How the nodes are linked:
* | ~ * + ^ & @
q230 | q978 q463 q115 q842 q509 q733
q11 | q395 q122 q318 q961 q181 q947
q670 | q569 q327 q88 q733 q448 q987
q940 | q903 q359 q59 q244 q170 q605
q115 | q587 q978 q709 q158 q221 q752
q195 | q487 q613 q608 q746 q152 q966
q327 | q601 q957 q569 q440 q670 q59
q828 | q675 q639 q312 q108 q586 q196
q65 | q11 q812 q181 q238 q947 q919
q210 | q304 q402 q359 q219 q574 q558
q569 | q842 q601 q657 q509 q88 q448
q947 | q181 q65 q652 q958 q677 q921
q747 | q605 q838 q914 q688 q886 q675
q693 | q402 q511 q210 q605 q688 q617
q511 | q315 q914 q402 q554 q693 q289
q2 | q761 q652 q961 q11 q238 q502
q181 | q318 q11 q944 q966 q652 q677
q903 | q327 q427 q670 q597 q59 q170
q921 | q677 q919 q898 q352 q290 q158
q554 | q940 q574 q170 q402 q605 q747
q427 | q957 q429 q327 q496 q903 q940
q168 | q770 q108 q951 q610 q639 q986
q448 | q88 q670 q575 q957 q496 q651
q826 | q65 q352 q947 q502 q919 q553
q245 | q502 q290 q646 q919 q762 q978
q352 | q812 q646 q65 q898 q826 q709
q961 | q195 q761 q152 q318 q966 q958
q221 | q709 q115 q553 q309 q771 q601
q761 | q613 q944 q195 q395 q961 q238
q771 | q553 q221 q970 q978 q842 q569
q978 | q762 q309 q587 q970 q115 q509
q752 | q221 q509 q771 q463 q601 q327
q914 | q219 q605 q315 q574 q511 q758
q558 | q574 q688 q554 q511 q838 q770
q152 | q608 q195 q988 q196 q593 q122
q709 | q826 q587 q919 q245 q553 q771
q196 | q586 q746 q777 q988 q613 q761
q966 | q152 q961 q593 q944 q122 q812
q597 | q440 q496 q733 q670 q429 q304
q402 | q244 q315 q304 q170 q210 q688
q244 | q597 q651 q429 q59 q304 q210
q957 | q752 q733 q601 q575 q327 q903
q315 | q651 q219 q244 q940 q402 q693
q770 | q838 q714 q747 q289 q951 q639
q988 | q168 q608 q639 q777 q986 q395
q762 | q646 q245 q352 q921 q587 q115
q553 | q919 q709 q921 q762 q970 q842
q733 | q509 q440 q752 q88 q957 q427
q359 | q427 q304 q903 q651 q940 q554
q219 | q987 q170 q651 q359 q315 q511
q593 | q988 q152 q986 q613 q395 q11
q986 | q639 q988 q828 q487 q746 q318
q842 | q970 q771 q158 q115 q657 q88
q429 | q733 q597 q957 q448 q427 q359
q122 | q593 q966 q395 q761 q11 q65
q575 | q463 q88 q230 q601 q440 q597
q304 | q429 q244 q427 q987 q359 q574
q608 | q108 q487 q168 q586 q988 q593
q777 | q610 q586 q134 q639 q487 q195
q238 | q961 q2 q966 q181 q958 q646
q59 | q670 q903 q448 q429 q987 q219
q758 | q511 q886 q693 q838 q289 q610
q651 | q496 q987 q597 q903 q244 q402
q601 | q771 q752 q842 q230 q569 q670
q951 | q747 q770 q886 q617 q675 q828
q440 | q230 q575 q509 q569 q733 q429
q496 | q575 q448 q440 q327 q597 q244
q610 | q289 q312 q617 q951 q134 q487
q574 | q359 q210 q940 q315 q554 q838
q605 | q170 q554 q219 q210 q914 q886
q290 | q898 q921 q502 q826 q245 q309
q289 | q693 q758 q688 q747 q617 q134
q170 | q59 q940 q987 q304 q219 q914
q88 | q657 q569 q463 q752 q575 q496
q502 | q238 q898 q958 q947 q646 q762
q987 | q448 q59 q496 q427 q651 q315
q919 | q947 q826 q677 q646 q921 q970
q646 | q958 q502 q812 q677 q352 q587
q617 | q688 q289 q558 q886 q714 q108
q134 | q617 q610 q714 q675 q108 q608
q395 | q986 q593 q746 q195 q318 q181
q639 | q951 q168 q675 q134 q828 q746
q714 | q558 q617 q838 q758 q770 q168
q677 | q652 q947 q2 q812 q898 q290
q657 | q158 q842 q309 q221 q463 q575
q688 | q210 q693 q574 q914 q558 q714
q586 | q312 q828 q610 q168 q777 q613
q463 | q309 q657 q978 q771 q230 q440
q108 | q714 q134 q770 q312 q168 q988
q613 | q777 q196 q487 q986 q195 q961
q944 | q196 q318 q613 q593 q761 q2
q309 | q245 q158 q762 q553 q978 q230
q587 | q352 q762 q826 q290 q709 q221
q970 | q921 q553 q290 q587 q158 q657
q509 | q115 q230 q221 q657 q752 q957
q898 | q2 q677 q238 q65 q502 q245
q652 | q944 q181 q761 q122 q2 q898
q312 | q758 q675 q289 q770 q610 q777
q675 | q886 q951 q758 q714 q312 q586
q318 | q746 q395 q196 q152 q944 q652
q886 | q914 q747 q511 q558 q758 q312
q487 | q134 q777 q108 q828 q608 q152
q158 | q290 q970 q245 q709 q309 q463
q958 | q966 q238 q122 q652 q812 q352
q838 | q554 q558 q605 q693 q747 q951
q812 | q122 q958 q11 q2 q65 q826
q746 | q828 q986 q586 q608 q196 q944

The rows follow the links: the fewer symbols apart two nodes are, the more alike their rows tend to be.

Each row is also shifted at random along 5 hidden directions that mean nothing.

Some nodes, each with a row of numbers:
q777: [ -23,    4,  -11,   24,   -1,  -19,  -18,   14,  -15,   -3,  -11,  -24,   24,  -19,   10,   10,   -6,   19,  -19,   -9,   -2,   22,  -19,    8,   -2,   10,  -44,   -5,   24,   33,    6,    9,    6,   -1,  -12,   15,   13,  -12,  -12,   27,  -10,  -13,  -11,  -13]
q733: [  87,    1,   22,  -19,  -58,  -12,   11,   37,   22,    0,   -3,    9,    5,   -3,   15,    1,  -21,   43,  -84,   12,    8,   22,  -25,   -5,   -4,  -13,   -9,   31,   -3,  -15,   -8,    1,   -7,   22,   -2,   11,    3,  -25,  -17,    7,   25,   29,  -22,   -3]
q771: [  18,  -12,  -28,  -13,    8,  -15,   62,   11,   25,  -12,    8,    0,   -7,   23,   41,    2,    3,   57,   15,   -9,   -9,  -20,   11,  -10,   -9,    7,   26,   26,   20,  -21,   -6,   23,  -13,  -21,   17,   29,  -19,  -40,   25,  -32,   12,  -38,   -8,   -8]
q613: [  34,   17,  -25,   13,   17,  -29,  -17,   -2,  -15,  -14,   -8,  -38,   33,  -30,   12,   -3,    8,   -5,   11,  -26,    4,    6,  -11,   -8,  -10,   34,  -40,   -5,   36,   41,   28,   17,    8,  -12,   -1,   28,   21,  -27,    5,   31,  -27,  -20,    3,  -26]
q762: [ -10,   18,    6,   13,   14,  -35,   13,   19,   41,  -24,  -11,   -9,    4,  -32,   38,  -29,   10,  -40,   -2,  -44,  -10,  -17,  -19,  -64,  -35,   70,    0,   48,   38,  -23,   28,   16,  -40,  -26,   12,   29,   43,  -54,   23,    5,  -12,    3,  -13,  -33]
q170: [ -11,   10,  -12,  -11,   36,   53,  -16,  -57,  -33,   29,   -4,   29,  -40,   -1,  -11,   10,   37,  -58,   60,  -20,  -41,  -14,   35,   10,   -7,    7,   18,  -26,  -29,   -4,  -11,  -13,  -13,  -25,  -22,  -38,   -5,   45,   27,   -9,   21,  -12,    9,   13]
q988: [ -70,   -5,  -28,   28,    4,  -33,   11,   20,   -8,   -5,    6,  -37,   24,  -17,   35,    1,   -1,   37,  -18,   -2,   -2,   14,   -5,    5,  -38,   14,  -42,   14,   31,   24,   10,   23,   -4,    1,   25,   31,    4,  -38,   23,   16,  -10,  -29,   -1,  -26]
q558: [ -37,    7,   29,  -12,  -13,   25,   31,  -34,  -35,   22,  -24,   22,    7,    8,    8,   17,   -5,    7,   -2,  -54,    5,    7,   25,  -14,   27,    3,    4,  -21,   -6,    5,   17,    8,    2,  -33,  -33,   15,  -12,   20,    6,    4,   -1,  -32,   26,  -10]
q987: [  52,    8,  -25,  -11,    7,   15,  -20,   -3,  -14,   30,    7,   10,  -24,  -23,   13,   -6,    9,  -24,   -3,    6,  -42,   15,    9,   10,  -55,   10,  -20,    4,   -4,   -7,  -10,    0,  -31,    4,   15,  -10,    6,    0,   34,    1,   38,  -19,  -29,   -8]
q898: [ -47,  -16,   23,   24,  -23,  -29,   21,   49,   45,  -34,   -9,   -2,   17,   23,    5,    6,  -32,   59,  -40,   12,   28,    1,  -42,   -7,   46,  -13,   13,   23,   17,  -12,  -13,   -1,   12,    9,  -15,   15,    2,  -23,  -54,  -13,   -8,   25,  -19,   13]
q122: [-107,    4,   46,   13,   12,   -3,   20,  -23,   13,  -21,  -12,    6,   10,    9,  -16,  -16,    4,  -49,   32,  -38,   38,  -33,    9,  -45,   35,   24,   38,   -2,    2,  -15,   32,   -3,    7,  -25,   -6,   11,    9,   10,   -5,   -4,  -49,   15,   49,   -6]
q842: [  82,   20,    6,  -23,   13,    3,    9,  -20,   17,  -15,  -11,   13,  -11,   -5,    0,   -9,   22,  -37,   32,  -33,   -3,  -25,    5,  -34,   12,   30,   29,   10,    4,  -12,   13,    2,   -8,  -27,  -15,    2,   15,   -7,    4,   -9,   -6,   13,    5,   -3]
q986: [-166,  -24,  -16,   36,  -18,  -33,    1,   20,    1,   -5,   35,  -46,    7,  -17,   25,  -15,   23,   20,  -44,   50,    7,    2,    7,   13,  -77,   -8,  -27,   38,  -11,   -2,    3,    6,    3,   39,   73,   -1,   -6,  -35,   46,   24,  -21,   31,   36,  -17]
q304: [  55,    2,  -10,   -6,  -27,   20,  -40,   -2,  -12,   12,    3,    3,  -22,   -6,   -7,   21,   27,   17,  -43,   32,  -28,   21,  -11,   39,  -14,  -25,  -19,    8,  -36,   11,  -32,  -19,   10,   25,  -18,  -42,   -1,   12,  -15,   19,   31,   51,  -15,   18]
q593: [-114,  -16,   17,   24,  -12,   -6,   13,   -6,    5,  -30,   -3,  -16,    9,   32,  -11,   22,   19,   44,   -2,   10,   28,  -14,   -7,   15,   53,  -25,   20,    1,  -20,   16,   -8,   -7,   44,    0,  -23,  -14,  -15,    5,  -38,    1,  -33,   44,   39,   16]
q327: [ -14,   -8,   36,   -6,  -65,   -9,   20,   37,   26,    8,    4,   12,   -8,   -2,   25,   -8,  -13,   32,  -98,   16,    3,   17,  -15,  -16,  -32,   -9,   -1,   50,  -15,  -37,   -8,   -4,  -19,   27,   18,    4,    0,  -27,    5,    4,   23,   43,   -6,   -8]
q440: [ -26,   -7,   53,   -9,  -61,    5,   20,   17,   30,    0,   -1,   24,  -12,   10,    6,   -5,   -2,   12,  -75,    6,   12,    1,   -9,  -22,    0,  -13,   24,   41,  -30,  -41,   -7,  -14,   -7,   17,    1,  -11,   -1,   -9,   -9,   -2,   13,   62,   12,    4]
q574: [  63,  -20,  -48,  -16,  -25,   -2,   38,   14,  -30,   17,    5,  -14,    8,   26,   37,   47,   -7,  141,  -35,   16,  -19,   32,    6,   59,    4,  -44,  -32,   -7,    5,   34,  -31,   22,   20,    3,  -14,   19,  -42,  -20,   -5,   -3,   40,  -48,  -23,   -1]
q812: [ -47,  -15,   16,   13,   11,  -12,   23,   22,   26,  -23,   -3,    7,   13,   33,  -15,    2,  -33,   27,   17,    6,   30,  -12,  -15,   -4,   56,  -17,   28,  -10,   15,  -10,   -5,   -1,   14,   -2,  -10,   11,  -10,    5,  -40,  -30,  -17,  -11,   -7,   16]
q569: [  32,    2,   19,  -24,   -9,   17,    4,  -12,   14,    5,   10,   23,  -21,    3,  -15,  -19,    8,  -42,    5,   12,    3,  -16,   13,  -14,  -13,   -2,   34,    9,  -26,  -34,   -1,  -13,  -11,   10,   19,  -17,   -3,   13,   17,  -15,    7,   28,   15,    8]
q496: [  69,    8,   -1,  -23,   21,   46,  -48,  -25,  -10,   26,   10,   34,  -38,   -9,  -40,  -15,    6,  -88,   39,   24,  -26,   -4,   17,   11,  -17,   -8,   18,  -25,  -32,  -21,  -15,  -27,  -19,   12,    5,  -47,    6,   52,   11,  -13,   26,   12,  -14,   24]
q770: [  66,   16,   23,   -3,  -36,  -14,   -5,   19,  -27,   12,  -36,   -5,   45,  -16,   11,   18,  -44,   38,  -61,  -47,   17,   46,  -27,   -8,   31,    6,  -54,  -15,   31,   34,   21,   15,    5,  -10,  -44,   41,   13,   -8,  -34,   33,    2,  -33,  -26,  -23]
q463: [ 131,   24,  -10,  -35,   32,    2,   33,  -16,    9,   -3,  -18,   19,   -1,   -2,   16,   -5,   -5,  -19,   56,  -63,   -9,  -20,   10,  -39,   20,   41,   24,   -6,   34,   -7,   19,   20,  -20,  -51,  -23,   32,   11,  -13,   14,  -22,    6,  -57,  -18,  -15]
q677: [  57,   -1,   -3,    5,   21,  -11,  -29,   22,   23,  -22,    2,   -4,    9,    7,  -38,   -9,  -25,  -18,   29,   24,   19,   -4,  -24,    5,   36,  -10,    8,  -19,   16,    5,   -7,  -12,   11,   12,   -5,   -6,   10,   13,  -43,  -12,  -13,    4,  -24,   19]
q709: [ 114,   24,   -7,   -2,    5,  -21,  -52,   11,   30,  -32,   -3,  -20,   -3,  -33,  -12,  -16,   28,  -52,   -1,    6,   -7,   -8,  -33,  -16,  -12,   31,   -9,   27,    6,    7,    6,  -10,    1,   10,   -5,  -19,   41,  -22,  -17,   22,  -11,   62,  -17,   -2]
q195: [ -31,    4,   -9,   18,    5,  -26,    5,    2,   -5,  -19,   -8,  -30,   26,   -6,   12,    7,    9,   25,    2,  -18,   14,   -1,   -9,   -3,   11,   15,  -19,    3,   18,   29,   16,   12,   19,  -12,   -5,   21,    7,  -22,   -7,   18,  -27,   -6,   13,  -15]
q152: [  13,    5,  -18,   13,    9,  -33,   18,    9,   -6,  -23,  -14,  -32,   37,   -2,   20,   15,   -3,   51,    5,  -30,   14,    5,  -13,   -4,   25,   16,  -26,   -4,   40,   40,   17,   24,   20,  -23,  -18,   38,    4,  -31,  -15,   15,  -23,  -33,   -1,  -19]
q714: [ -15,   22,   44,    0,  -10,    7,   16,  -15,  -29,   20,  -44,   21,   30,  -14,   11,    7,  -34,  -14,  -15,  -85,   13,   21,   -1,  -41,   37,   33,  -19,  -24,   26,   10,   35,   14,  -13,  -43,  -49,   40,   15,   10,   -9,   17,   -6,  -50,   -2,  -28]
q826: [  -8,   -3,  -10,   14,   40,   -4,    5,   14,   30,  -21,   -5,   11,   -7,   18,   -8,   -1,  -16,   -4,   50,   -1,   -2,  -19,  -17,   -6,   39,    5,   27,   -7,   23,  -11,  -14,   -2,   -6,  -16,  -18,   -1,    4,    6,  -31,  -34,   -3,  -20,  -31,   18]

From each start, follow one symbol. Which node do you reach?
Answer with the node's name.
[ -20,    9,   36,   10,   -7,  -21,   25,    0,   12,  -33,  -29,   -6,   34,   10,   -2,    6,  -12,   16,    2,  -51,   42,  -11,  -19,  -36,   66,   20,   14,   -2,   23,   14,   29,    9,   22,  -29,  -39,   30,   12,  -12,  -40,    6,  -40,    4,   21,   -8]
@ q812
[ 108,   15,  -42,   12,  -11,  -44,  -71,   24,  -15,  -14,   16,  -70,   36,  -57,   -6,  -11,   18,  -10,  -37,   42,    6,   32,  -28,   27,  -59,    8,  -79,    8,   18,   56,   18,    5,   18,   45,   34,    4,   31,  -35,    4,   62,  -21,   32,   -4,  -23]
* q986
[  56,    5,   16,   -6,  -35,   23,  -46,    4,    0,   10,   -4,   15,  -23,   -8,  -18,   14,   12,   -6,  -50,   28,  -21,   19,  -22,   22,    3,  -23,   -7,   10,  -39,   -3,  -30,  -26,    6,   27,  -26,  -46,    9,   21,  -30,   15,   29,   65,  -18,   22]
@ q170
[  59,    2,   27,  -17,  -34,    0,    5,   -3,   29,  -27,   -8,    8,  -12,   18,  -11,   10,   21,   21,  -24,    3,   12,  -13,  -16,   -6,   41,  -12,   34,   24,  -25,   -9,  -12,  -15,   23,    2,  -28,  -21,    0,   -4,  -38,   -2,   -3,   71,   12,   17]
+ q309
[  31,   -1,  -49,  -20,   48,   -6,   21,  -14,   13,    5,   37,   -8,  -23,  -11,   20,  -36,   22,  -46,   69,   15,  -24,  -34,   41,  -13,  -78,   28,   23,   14,   11,  -30,   11,   17,  -36,   -3,   73,   10,   -5,  -22,   81,  -26,    6,  -41,    7,  -15]
& q771
[ -25,   -4,   34,    5,    2,    5,  -17,  -10,   12,  -28,   -3,    1,    9,   21,  -51,   -2,   -1,  -24,   23,   18,   42,  -18,   -9,    1,   64,  -24,   33,  -20,  -19,    3,    3,  -21,   40,   11,  -18,  -22,   -2,   32,  -50,   -2,  -40,   50,   30,   26]
& q652
[ -88,  -18,   37,    6,  -72,  -12,   56,   19,  -13,   11,  -14,    0,   27,   20,   36,   27,  -23,  106, -102,  -18,   24,   30,   -2,    1,   14,  -29,  -18,   21,   -7,    4,    2,   15,   14,    3,  -12,   32,  -25,  -24,   -9,   16,    5,    0,   20,  -15]
~ q605
[ -60,   -4,    1,   23,    1,  -38,   55,   41,   48,  -30,  -13,   -3,    5,    7,   54,    0,  -11,   53,  -18,  -38,   -6,  -13,  -27,  -40,    6,   36,   11,   50,   43,  -23,    0,   23,  -24,  -30,   -6,   40,   13,  -58,   -5,  -19,    4,  -19,  -28,  -16]
@ q978
[  93,   -5,  -48,   -7,   10,  -21,  -12,   22,   26,  -21,   25,  -25,  -10,    1,    5,   -2,   20,   29,    9,   47,  -14,   -8,  -11,   23,  -23,   -9,    0,   21,    4,    4,  -18,    4,    5,   21,   25,  -10,   -2,  -28,   -2,   -9,    9,   20,  -20,    9]
@ q463
[ -63,  -20,   16,   25,  -13,  -14,   -7,   36,   46,  -32,    9,   -3,   -8,   24,  -17,    3,   -7,   26,  -22,   46,   17,   -8,  -33,   11,   32,  -28,   24,   22,  -12,  -20,  -28,  -19,   15,   28,   -3,  -26,   -1,   -2,  -49,  -15,   -8,   60,  -10,   30]
* q646
[ -50,  -16,   34,   -8,   -1,   63,  -13,  -29,    6,   13,    0,   58,  -52,   45,  -47,   17,    6,  -25,   23,   30,  -10,  -15,   12,   25,   54,  -50,   62,  -23,  -63,  -37,  -46,  -40,   10,    6,  -37,  -68,  -24,   72,  -37,  -39,   27,   47,    2,   57]
* q670
[   6,   17,   30,  -18,  -10,   24,   25,  -37,  -37,   20,  -34,   24,   12,    7,    6,   21,   -5,    4,    2,  -71,    1,    8,   16,  -19,   43,   12,   -1,  -24,   -1,   16,   21,    7,    4,  -42,  -53,   17,   -4,   20,   -5,    9,   -2,  -33,   15,  -12]
^ q914
[ -99,  -20,    2,   24,  -11,   -9,   38,   25,  -16,   11,  -16,    2,   23,   23,   27,   28,  -44,   85,  -32,  -19,    5,   27,   -9,   15,   30,  -17,  -23,  -12,   24,   12,  -10,   15,    3,  -13,  -22,   33,  -21,   -8,  -19,   -6,   12,  -57,  -22,   -5]
~ q617
